Here is a tiny trained network, its code and every weight. The questions are about switching its units off for an input and a class, where a switched-off unit gives its printed mean instead of its output.

import numpy as np


def w(rows, s, z=0):
    codes = np.array(rows[::2]) - 128.0
    scale = np.full(codes.shape[1], s)
    scale[-1] = z or s
    return codes * scale


def f(y):
    return y / 2 * (1 + np.tanh(0.7978845608 * (y + 0.044715 * y**3)))


def log_softmax(a):
    a = a - a.max(-1, keepdims=True)
    return a - np.log(np.exp(a).sum(-1, keepdims=True))


def net(x, mask):
    res = np.array(x, float).reshape(1, 3) / 4 @ E
    y = f(res @ A[0][:, :-1].T + A[0][:, -1])
    res = res + np.where(mask, y, B[0][:, -1]) @ B[0][:, :-1]
    return log_softmax(res[-1] @ U[:, :-1].T + U[:, -1])


A, B = {}, {}
E = w([
[214,181,146,93,109,184],'x0',
[67,168,205,186,73,164],'x1',
[128,52,107,127,109,254],'x2',
],0.012)
A[0] = w([
[62,190,170,164,19,150,105],'n1',
[151,26,104,167,73,164,111],'n2',
[120,137,113,95,149,216,105],'n3',
[196,150,173,213,146,43,105],'n4',
[175,41,97,141,66,162,245],'n5',
[204,55,97,96,202,115,132],'n6',
[83,178,183,189,62,171,98],'n7',
[178,26,83,50,142,111,115],'n8',
[54,55,79,196,150,64,132],'n9',
[143,134,51,45,192,91,131],'n10',
[187,245,90,120,117,204,110],'n11',
[110,219,117,54,171,68,119],'n12',
[145,249,107,139,138,25,150],'n13',
[129,183,119,108,92,68,111],'n14',
[144,58,75,79,200,82,142],'n15',
[131,93,204,99,84,97,246],'n16',
[254,202,174,114,95,146,132],'n17',
[103,56,124,226,146,85,148],'n18',
[49,60,103,149,115,93,116],'n19',
[83,154,196,238,73,160,179],'n20',
[145,111,65,57,189,116,98],'n21',
[51,138,201,172,112,157,101],'n22',
[61,55,114,165,136,93,101],'n23',
[107,91,55,111,95,208,108],'n24',
],0.0084,0.012)
B[0] = w([
[194,144,113,160,53,38,186],'n1',
[60,17,177,126,23,189,172],'n2',
[80,54,198,86,105,82,158],'n3',
[60,2,161,135,78,132,166],'n4',
[112,120,138,177,164,189,247],'n5',
[190,168,116,184,74,118,199],'n6',
[163,170,111,127,25,37,180],'n7',
[140,162,115,157,79,99,193],'n8',
[141,194,199,56,131,178,195],'n9',
[160,168,125,174,73,116,198],'n10',
[146,138,189,29,136,150,179],'n11',
[63,56,173,169,65,172,182],'n12',
[73,65,166,158,126,219,222],'n13',
[28,93,148,113,49,146,156],'n14',
[183,163,116,167,105,114,202],'n15',
[103,190,82,196,172,230,226],'n16',
[165,161,225,36,187,158,200],'n17',
[182,183,220,70,170,209,179],'n18',
[165,152,193,53,153,138,169],'n19',
[176,149,101,191,129,125,226],'n20',
[187,143,107,163,31,51,174],'n21',
[172,161,147,121,47,43,173],'n22',
[179,135,196,12,119,123,163],'n23',
[41,60,167,138,51,111,177],'n24',
],0.0078,0.013)
U = w([
[172,167,108,168,89,92,89],'0',
[50,52,147,130,107,151,124],'1',
[157,173,165,6,164,151,115],'2',
[110,170,80,196,216,177,254],'3',
[118,97,97,81,167,74,72],'4',
[128,95,86,95,161,66,76],'5',
[99,112,78,70,146,101,60],'6',
[115,108,89,97,165,75,83],'7',
],0.019,0.0089)

Each question gives the input, the list of numbers given to net, and the class t.
The units are the neurons (one row each of A and B). Each row of codes is followed by its name. A weight is (code - 128) times the scale printed after its matrix; where a second scale follows, it is the last column's (A, B and U).
mask holds one flag per neuron, in row order. A switched-off neuron (its flag False) gives its mean, the last column of its row in B, instead of its output. The means were averaged over made-up inputs and are rounded, as every weight is.
A unit's drop is (log p(t) with every unit on - log p(t) with that unit switched off) / (log p(t) with every unit on - log p(t) with every unit switched off).
most important unit: the unit with the biggest drop
top k neurons: the k neurons with the biggest drops, biggest first
drop of u: that unit's drop, to one decimal
input [8,5,1], class 2: most important unit : n17
input [6,-6,-1], class 0: top 3 neurons : (n6 n21 n10)
input [-8,-7,-6], class 2: top 4 neurons : (n9 n18 n23 n19)
input [7,-5,8], class 1: top 2 neurons : (n24 n2)
input [6,4,-7], class 1: top 2 neurons : (n13 n4)
input [-3,-2,-2], class 3: top 2 neurons : (n17 n11)
input [7,-6,7], class 1: top 4 neurons : (n24 n2 n3 n5)
input [-7,6,-3], class 2: top 2 neurons : (n18 n9)
input [7,1,-8], class 1: top 3 neurons : (n13 n12 n4)
input [8,8,8], class 0: top 2 neurons : (n7 n1)
input [8,-8,3], class 0: top 2 neurons : (n6 n21)
input [6,7,5], class 0: top 3 neurons : (n1 n7 n20)
input [-3,4,-1], class 0: drop of n7 : 0.1
input [7,-5,7], class 1: drop of n3 : 0.2
input [5,1,-5], class 1: drop of n4 : 0.2
input [5,-6,5], class 0: most important unit : n6
